Below is a small trained network, with its code and all its weights. Each question gives an input and a class and asks what happens when units are switched off, that is, made to give their printed mean instead of their output.

import numpy as np


def w(rows, s, z=0):
    codes = np.array(rows[::2]) - 128.0
    scale = np.full(codes.shape[1], s)
    scale[-1] = z or s
    return codes * scale


def f(y):
    return np.maximum(y, 0)


def log_softmax(a):
    a = a - a.max(-1, keepdims=True)
    return a - np.log(np.exp(a).sum(-1, keepdims=True))


def net(x, mask):
    res = np.array(x, float).reshape(1, 6) / 4 @ E
    y = f(res @ A[0][:, :-1].T + A[0][:, -1])
    res = res + np.where(mask, y, B[0][:, -1]) @ B[0][:, :-1]
    return log_softmax(res[-1] @ U[:, :-1].T + U[:, -1])


A, B = {}, {}
E = w([
[45,142,28,85,248,254,84,98],'x0',
[18,168,121,228,122,210,159,199],'x1',
[84,105,138,150,101,123,88,110],'x2',
[133,175,132,69,85,169,160,199],'x3',
[105,89,162,27,103,44,163,47],'x4',
[118,116,118,126,113,117,104,131],'x5',
],0.0075)
A[0] = w([
[71,154,96,222,215,223,98,209,10],'n1',
[160,172,254,117,85,51,183,74,75],'n2',
[187,116,193,250,49,101,160,194,245],'n3',
[228,58,167,79,69,37,163,89,56],'n4',
[252,162,66,130,148,150,30,90,142],'n5',
[57,114,126,28,139,161,129,96,106],'n6',
[136,137,173,91,79,42,139,114,1],'n7',
],0.0075,0.0043)
B[0] = w([
[180,235,77,168,83,56,84,142,252],'n1',
[28,111,111,192,189,115,138,198,195],'n2',
[26,75,115,20,125,222,183,50,229],'n3',
[41,144,233,187,135,1,137,113,213],'n4',
[107,144,154,77,88,213,153,78,186],'n5',
[99,104,166,113,63,158,155,79,180],'n6',
[168,221,138,126,221,20,52,143,166],'n7',
],0.0091,0.011)
U = w([
[119,82,138,72,130,173,172,69,219],'0',
[108,141,79,149,109,254,140,63,246],'1',
[169,184,115,212,122,88,95,186,3],'2',
],0.0088,0.0052)

Each question gives the input, the list of numbers given to net, and the class t.
The units are the neurons (one row each of A and B). Each row of codes is followed by its name. A weight is (code - 128) times the scale printed after its matrix; where a second scale follows, it is the last column's (A, B and U).
mask holds one flag per neuron, in row order. A switched-off neuron (its flag False) gives its mean, the last column of its row in B, instead of its output. The means were averaged over made-up inputs and are rounded, as every weight is.
A unit's drop is (log p(t) with every unit on - log p(t) with that unit switched off) / (log p(t) with every unit on - log p(t) with every unit switched off).
The circuit of an input: a set's keep is (log p(t) with only the set's units on - log p(t) with every unit switched off) / (log p(t) with every unit on - log p(t) with every unit switched off). Starting from all 7 units, units are removed one at a time, each time the one whose removal leaves the highest keep (on an exact tie, the one counted first), for as long as the keep stays at least 0.8.
units of the circuit, in order: the units of the circuit, biggest drop first
top k neurons: the k neurons with the biggest drops, biggest first
drop when u is switched off: that unit's drop, to one decimal
input [-7,-3,-4,3,-1,3], class 0: top 2 neurons -> n3, n1
input [0,-8,3,-4,3,-4], class 2: units of the circuit, in order -> n3
input [7,6,-7,2,-3,2], class 2: top 2 neurons -> n1, n3
input [-5,-4,-6,-3,4,-6], class 2: top 2 neurons -> n7, n4
input [-4,-1,1,3,-8,8], class 0: top 2 neurons -> n3, n1
input [-8,8,-8,2,-4,1], class 1: top 2 neurons -> n3, n4
input [6,3,2,3,0,1], class 2: top 2 neurons -> n3, n1
input [-8,-8,0,7,6,-3], class 2: drop when n4 is switched off -> 0.0
input [8,7,4,-8,-8,-3], class 2: drop when n1 is switched off -> 0.7
input [-6,2,-3,3,-4,-6], class 1: drop when n1 is switched off -> -0.4
input [-6,-3,3,-4,7,-7], class 2: drop when n2 is switched off -> 0.0
